Below is a small trained network, with its code and all its weights. Each question gives an input and a target symbol and asks what happens when units are switched off, that is, made to give their printed mean instead of their output.

import numpy as np


def w(rows, s, z=0):
    codes = np.array(rows[::2]) - 128.0
    scale = np.full(codes.shape[1], s)
    scale[-1] = z or s
    return codes * scale


def f(y):
    return y / 2 * (1 + np.tanh(0.7978845608 * (y + 0.044715 * y**3)))


def softmax(a):
    e = np.exp(a - a.max(-1, keepdims=True))
    return e / e.sum(-1, keepdims=True)


def log_softmax(a):
    a = a - a.max(-1, keepdims=True)
    return a - np.log(np.exp(a).sum(-1, keepdims=True))


def net(x, mask):
    ids = ['ΔΛΠΦβεημτω'.index(c) for c in x.split()]
    T = len(ids)
    res = E[ids] + P[:T]
    u = 0
    for l in range(2):
        q, k, v = (res @ M[l].T for M in (Q, K, V))
        z = softmax(np.where(np.tri(T) > 0, q @ k.T / 2**0.5, -1e9)) @ v
        res = res + np.where(mask[u], z, O[l][:, -1]) @ O[l][:, :-1]
        u += 1
        y = f(res @ A[l][:, :-1].T + A[l][:, -1])
        res = res + np.where(mask[u : u + 8], y, B[l][:, -1]) @ B[l][:, :-1]
        u += 8
    return log_softmax(res[-1] @ U[:, :-1].T + U[:, -1])


Q, K, V, O, A, B = {}, {}, {}, {}, {}, {}
E = w([
[102,108,153,124],'Δ',
[137,112,188,33],'Λ',
[79,64,116,90],'Π',
[104,250,95,167],'Φ',
[142,204,67,97],'β',
[116,138,115,189],'ε',
[176,177,73,159],'η',
[188,116,195,232],'μ',
[191,103,26,82],'τ',
[80,159,136,126],'ω',
],0.022)
P = w([
[85,2,18,187],'0',
[168,159,149,156],'1',
[152,175,148,161],'2',
[143,187,142,168],'3',
[241,98,105,174],'4',
[237,101,115,176],'5',
[236,100,127,174],'6',
],0.0084)
Q[0] = w([
[127,122,151,147],'L0H1',
[3,133,222,125],'L0H1',
],0.017)
K[0] = w([
[40,175,125,138],'L0H1',
[36,66,36,254],'L0H1',
],0.0095)
V[0] = w([
[105,142,39,107],'L0H1',
[2,116,148,83],'L0H1',
],0.0056)
O[0] = w([
[46,230,134,154,248],'L0H1',
[9,108,153,155,89],'L0H1',
],0.011,0.0019)
A[0] = w([
[75,137,136,114,89],'L0N1',
[164,134,171,43,67],'L0N2',
[92,131,42,17,135],'L0N3',
[133,77,165,98,163],'L0N4',
[180,152,148,117,111],'L0N5',
[163,156,127,230,4],'L0N6',
[108,146,221,98,207],'L0N7',
[165,106,254,183,135],'L0N8',
],0.0097,0.0042)
B[0] = w([
[48,155,165,96,161],'L0N1',
[119,158,136,222,146],'L0N2',
[235,203,142,83,245],'L0N3',
[175,128,145,159,193],'L0N4',
[13,179,112,117,193],'L0N5',
[170,90,163,149,252],'L0N6',
[167,2,102,54,205],'L0N7',
[168,108,61,57,255],'L0N8',
],0.0079,0.0039)
Q[1] = w([
[138,151,104,72],'L1H1',
[212,142,35,254],'L1H1',
],0.01)
K[1] = w([
[151,122,87,104],'L1H1',
[190,150,252,128],'L1H1',
],0.014)
V[1] = w([
[68,204,15,169],'L1H1',
[138,161,129,2],'L1H1',
],0.0082)
O[1] = w([
[131,97,49,212,54],'L1H1',
[97,134,103,3,251],'L1H1',
],0.017,0.0018)
A[1] = w([
[178,127,160,108,120],'L1N1',
[51,139,145,178,97],'L1N2',
[57,72,204,180,219],'L1N3',
[63,18,109,142,2],'L1N4',
[5,129,137,82,127],'L1N5',
[132,92,101,8,80],'L1N6',
[63,56,210,196,137],'L1N7',
[165,15,136,101,123],'L1N8',
],0.011,0.0099)
B[1] = w([
[65,156,130,187,193],'L1N1',
[63,130,101,106,155],'L1N2',
[103,108,186,83,175],'L1N3',
[79,255,118,130,157],'L1N4',
[253,169,104,83,180],'L1N5',
[169,106,134,181,247],'L1N6',
[134,31,222,109,164],'L1N7',
[34,182,125,103,190],'L1N8',
],0.01,0.016)
U = w([
[102,41,164,101,184],'Δ',
[197,104,170,87,101],'Λ',
[50,122,113,10,149],'Π',
[53,158,122,236,73],'Φ',
[70,186,57,105,133],'β',
[181,37,178,210,121],'ε',
[167,102,125,225,252],'η',
[126,208,220,215,97],'μ',
[202,35,93,115,86],'τ',
[2,140,117,133,21],'ω',
],0.0081,0.004)

Each question gives the input, a string of symbols that net reads in full, and the target symbol t.
The units are the heads (2 rows each of Q, K, V and O) and the neurons (one row each of A and B). Each row of codes is followed by its name. A weight is (code - 128) times the scale printed after its matrix; where a second scale follows, it is the last column's (O, A, B and U).
mask holds one flag per unit, layer by layer, with each layer's heads first. A switched-off unit (its flag False) gives its mean, the last column of its rows in O or B, instead of its output. The means were averaged over made-up inputs and are rounded, as every weight is.
A unit's drop is (log p(t) with every unit on - log p(t) with that unit switched off) / (log p(t) with every unit on - log p(t) with every unit switched off).
The circuit of an input: a set's keep is (log p(t) with only the set's units on - log p(t) with every unit switched off) / (log p(t) with every unit on - log p(t) with every unit switched off). Starting from the 12 units with the biggest drops (on a tie, the unit counted first), units are removed one at a time, each time the one whose removal leaves the highest keep (on an exact tie, the one counted first), for as long as the keep stays at least 0.8.
circuit, biggest first: the units of the circuit, biggest drop first
most important unit: the unit with the biggest drop
k most important neurons: the k neurons with the biggest drops, biggest first
k most important neurons of layer l: the k neurons of layer l with the biggest drops, biggest first
input ω τ ε Λ, target ω: most important unit	L0N7
input Δ Λ Φ Π ε, target Λ: 3 most important neurons	L0N7, L1N6, L1N5
input Λ Λ ω, target Λ: 4 most important neurons	L1N5, L0N7, L1N8, L0N5
input ε ω Π, target ε: circuit, biggest first	L1H1, L1N7
input ω Π Δ η, target η: circuit, biggest first	L1H1, L0H1, L1N8
input Φ Π Δ, target Φ: circuit, biggest first	L1H1, L0H1
input ω Π Π ω, target ω: 2 most important neurons of layer 1	L1N4, L1N2
input β Π β ω Φ, target Φ: 4 most important neurons of layer 1	L1N5, L1N6, L1N2, L1N7
input β Λ ε Λ Δ, target Λ: 4 most important neurons	L1N6, L0N7, L1N5, L0N1
input Π η τ Π ε, target ε: 4 most important neurons	L0N6, L0N3, L0N5, L1N7
input η Π Π Π, target η: 2 most important neurons of layer 0	L0N3, L0N8
input μ Π β β, target μ: circuit, biggest first	L1H1, L0H1
input Δ μ β ε Λ, target μ: 2 most important neurons	L0N2, L0N4
input Φ Φ Π ω, target Φ: circuit, biggest first	L1H1
input ω η Λ η Δ τ τ, target Λ: 3 most important neurons	L1N6, L0N5, L0N7
input Λ Λ Δ, target Λ: circuit, biggest first	L1H1, L1N5, L1N6
input β Π Δ β Π β Δ, target β: 3 most important neurons of layer 1	L1N7, L1N8, L1N3
input Λ τ ε, target Λ: 2 most important neurons	L0N3, L0N4
input Δ Π Π, target Δ: 3 most important neurons	L1N7, L0N8, L0N3
input β Δ Λ, target β: most important neuron	L0N7
input Δ η Λ μ μ Δ Π, target μ: 2 most important neurons	L1N1, L1N6
